Here is a tiny trained network, its code and every weight. The questions are about switching its units off for an input and a class, where a switched-off unit gives its printed mean instead of its output.

import numpy as np


def w(rows, s, z=0):
    codes = np.array(rows[::2]) - 128.0
    scale = np.full(codes.shape[1], s)
    scale[-1] = z or s
    return codes * scale


def f(y):
    return np.maximum(y, 0)


def log_softmax(a):
    a = a - a.max(-1, keepdims=True)
    return a - np.log(np.exp(a).sum(-1, keepdims=True))


def net(x, mask):
    res = np.array(x, float).reshape(1, 6) / 4 @ E
    y = f(res @ A[0][:, :-1].T + A[0][:, -1])
    res = res + np.where(mask, y, B[0][:, -1]) @ B[0][:, :-1]
    return log_softmax(res[-1] @ U[:, :-1].T + U[:, -1])


A, B = {}, {}
E = w([
[119,177,157,134,180,113,153,127,82],'x0',
[87,218,233,1,44,57,93,69,187],'x1',
[140,111,142,130,118,153,109,137,154],'x2',
[151,133,136,129,142,125,138,107,123],'x3',
[243,41,186,43,108,63,182,242,69],'x4',
[68,64,150,161,52,150,63,187,153],'x5',
],0.004)
A[0] = w([
[37,81,159,197,54,146,9,175,133,218],'neuron 0',
[104,69,106,151,39,145,47,180,217,193],'neuron 1',
[148,19,55,207,216,169,133,167,78,31],'neuron 2',
[113,168,199,22,54,82,84,81,157,46],'neuron 3',
[94,147,190,59,136,51,112,93,176,48],'neuron 4',
[255,58,188,50,110,81,200,242,67,164],'neuron 5',
[173,40,61,237,198,206,179,179,88,21],'neuron 6',
[96,154,204,34,91,99,111,98,169,22],'neuron 7',
[162,88,66,218,162,131,149,177,100,6],'neuron 8',
[97,185,217,65,53,54,96,113,159,30],'neuron 9',
[237,48,219,73,114,69,218,227,78,50],'neuron 10',
[124,111,111,194,154,161,191,139,81,65],'neuron 11',
[61,209,72,209,152,208,75,16,187,181],'neuron 12',
],0.0041,0.002)
B[0] = w([
[157,157,136,184,231,53,192,122,219,218],'neuron 0',
[213,58,95,185,204,34,148,127,133,205],'neuron 1',
[123,237,31,20,59,221,33,224,71,199],'neuron 2',
[180,208,19,66,55,155,68,211,38,199],'neuron 3',
[155,218,64,101,52,156,46,219,72,172],'neuron 4',
[50,34,230,147,201,100,236,30,239,248],'neuron 5',
[152,211,36,27,10,217,51,198,42,208],'neuron 6',
[158,199,48,55,13,160,26,228,76,178],'neuron 7',
[76,196,76,55,46,213,63,231,80,168],'neuron 8',
[176,217,35,63,91,207,37,224,64,193],'neuron 9',
[41,33,223,112,166,186,254,52,201,218],'neuron 10',
[214,139,71,81,131,148,40,173,76,162],'neuron 11',
[45,48,208,126,186,115,240,25,228,253],'neuron 12',
],0.0038,0.0041)
U = w([
[172,141,109,164,193,85,183,169,120,255],'0',
[178,204,45,65,55,233,57,232,21,31],'1',
[48,63,196,144,182,181,253,75,188,33],'2',
[213,107,129,190,180,66,119,134,79,186],'3',
],0.0042,0.0027)

Each question gives the input, the list of numbers given to net, and the class t.
The units are the neurons (one row each of A and B). Each row of codes is followed by its name. A weight is (code - 128) times the scale printed after its matrix; where a second scale follows, it is the last column's (A, B and U).
mask holds one flag per neuron, in row order. A switched-off neuron (its flag False) gives its mean, the last column of its row in B, instead of its output. The means were averaged over made-up inputs and are rounded, as every weight is.
A unit's drop is (log p(t) with every unit on - log p(t) with that unit switched off) / (log p(t) with every unit on - log p(t) with every unit switched off).
The circuit of an input: a set's keep is (log p(t) with only the set's units on - log p(t) with every unit switched off) / (log p(t) with every unit on - log p(t) with every unit switched off). Starting from the 12 units with the biggest drops (on a tie, the unit counted first), units are removed one at a time, each time the one whose removal leaves the highest keep (on an exact tie, the one counted first), for as long as the keep stays at least 0.8.
units of the circuit, in order: the units of the circuit, biggest drop first
unit that matters most: the unit with the biggest drop
k most important neurons: the k neurons with the biggest drops, biggest first
drop when u is switched off: that unit's drop, to one decimal
input [2,-4,-6,7,6,4], class 2: units of the circuit, in order : neuron 5; neuron 10
input [8,-7,7,-4,8,0], class 2: unit that matters most : neuron 5
input [1,-8,0,2,-8,-5], class 1: 4 most important neurons : neuron 6; neuron 2; neuron 5; neuron 8
input [-8,-8,-7,-7,4,-4], class 1: 3 most important neurons : neuron 6; neuron 2; neuron 8
input [2,-8,1,-3,-7,-1], class 1: 2 most important neurons : neuron 6; neuron 2
input [-3,-2,4,0,5,-3], class 2: units of the circuit, in order : neuron 5; neuron 10
input [-1,-8,1,7,6,3], class 1: 3 most important neurons : neuron 6; neuron 2; neuron 8
input [-4,-2,-3,4,5,-1], class 2: 2 most important neurons : neuron 5; neuron 10
input [1,-7,2,2,-5,1], class 1: 4 most important neurons : neuron 6; neuron 2; neuron 5; neuron 8
input [1,-8,-5,-6,-3,-6], class 1: 2 most important neurons : neuron 6; neuron 2
input [1,-8,-8,7,-3,1], class 1: drop when neuron 5 is switched off : 0.1
input [-2,-8,5,2,-4,-2], class 1: drop when neuron 6 is switched off : 0.3
input [-4,-7,5,7,-3,-5], class 1: drop when neuron 6 is switched off : 0.3
